Below are the code and all the weights of a small trained network. Each question names an input and a class and asks about switching units off, where a switched-off unit gives its printed mean instead of its output.

import numpy as np


def w(rows, s, z=0):
    codes = np.array(rows[::2]) - 128.0
    scale = np.full(codes.shape[1], s)
    scale[-1] = z or s
    return codes * scale


def f(y):
    return y / 2 * (1 + np.tanh(0.7978845608 * (y + 0.044715 * y**3)))


def log_softmax(a):
    a = a - a.max(-1, keepdims=True)
    return a - np.log(np.exp(a).sum(-1, keepdims=True))


def net(x, mask):
    res = np.array(x, float).reshape(1, 6) / 4 @ E
    y = f(res @ A[0][:, :-1].T + A[0][:, -1])
    res = res + np.where(mask, y, B[0][:, -1]) @ B[0][:, :-1]
    return log_softmax(res[-1] @ U[:, :-1].T + U[:, -1])


A, B = {}, {}
E = w([
[119,122,82,175,124,76,109,95,108,105],'x0',
[156,88,133,161,132,129,146,175,178,109],'x1',
[240,159,74,98,192,109,101,90,203,124],'x2',
[224,50,125,21,3,22,253,113,64,148],'x3',
[182,130,1,227,105,245,159,129,27,229],'x4',
[116,118,132,120,101,115,63,110,110,168],'x5',
],0.0072)
A[0] = w([
[162,147,5,218,84,225,208,102,92,255,206],'n1',
[171,155,123,229,173,199,133,107,89,190,168],'n2',
[127,108,118,44,64,33,159,155,196,77,199],'n3',
[67,122,145,203,186,162,107,124,124,121,224],'n4',
[224,76,152,85,85,27,233,129,57,189,184],'n5',
[153,168,206,118,159,133,93,103,156,10,254],'n6',
],0.0062,0.0049)
B[0] = w([
[157,95,65,72,60,200,120,142,203,154,248],'n1',
[168,150,73,54,101,185,106,204,255,159,190],'n2',
[92,155,168,136,83,61,167,73,42,126,209],'n3',
[59,140,114,169,140,159,87,125,195,112,189],'n4',
[227,85,113,86,42,131,188,62,39,174,235],'n5',
[54,177,164,171,142,100,109,71,163,84,201],'n6',
],0.0099,0.013)
U = w([
[45,171,180,191,234,100,53,138,157,68,252],'0',
[135,138,156,119,122,19,205,103,73,140,136],'1',
[120,151,20,128,140,158,94,254,209,140,118],'2',
[178,15,6,105,123,147,201,140,117,186,5],'3',
],0.0073,0.0032)

Each question gives the input, the list of numbers given to net, and the class t.
The units are the neurons (one row each of A and B). Each row of codes is followed by its name. A weight is (code - 128) times the scale printed after its matrix; where a second scale follows, it is the last column's (A, B and U).
mask holds one flag per neuron, in row order. A switched-off neuron (its flag False) gives its mean, the last column of its row in B, instead of its output. The means were averaged over made-up inputs and are rounded, as every weight is.
A unit's drop is (log p(t) with every unit on - log p(t) with that unit switched off) / (log p(t) with every unit on - log p(t) with every unit switched off).
unit that matters most: the unit with the biggest drop
k most important neurons: the k neurons with the biggest drops, biggest first
drop of u: that unit's drop, to one decimal
input [-8,4,-7,0,-8,-1], class 0: unit that matters most -> n5
input [-8,1,-7,-6,0,-1], class 0: 2 most important neurons -> (n1; n5)
input [-7,-8,-1,0,5,-6], class 2: 2 most important neurons -> (n5; n2)
input [-8,-1,6,1,-1,-2], class 1: 3 most important neurons -> (n1; n4; n2)
input [-4,3,-6,3,-1,3], class 1: 2 most important neurons -> (n1; n2)
input [-6,4,0,0,-7,2], class 0: 2 most important neurons -> (n5; n6)
input [4,4,-7,0,4,-8], class 2: 2 most important neurons -> (n5; n3)
input [-2,0,7,-8,0,-7], class 0: 3 most important neurons -> (n1; n6; n5)
input [-7,7,-8,-1,-2,8], class 0: 3 most important neurons -> (n5; n1; n2)
input [2,-5,5,8,-1,2], class 1: 3 most important neurons -> (n3; n1; n2)
input [-3,-3,-4,7,-1,-6], class 1: 3 most important neurons -> (n1; n3; n2)
input [6,4,-8,-1,0,-1], class 0: 3 most important neurons -> (n5; n1; n2)
input [-6,8,4,-1,-8,7], class 0: 2 most important neurons -> (n5; n6)
input [7,7,4,8,-4,-2], class 1: unit that matters most -> n3
input [2,2,6,0,4,7], class 2: drop of n3 -> 0.2
input [-7,1,-2,5,-1,7], class 1: drop of n1 -> 0.6
input [-8,3,4,-8,-1,8], class 0: drop of n1 -> 0.5
input [7,5,-8,0,8,5], class 2: drop of n2 -> 0.2
input [-8,-7,2,0,2,-1], class 2: 2 most important neurons -> (n5; n3)
input [-8,-4,-8,-3,-2,4], class 0: most important neuron -> (n1)
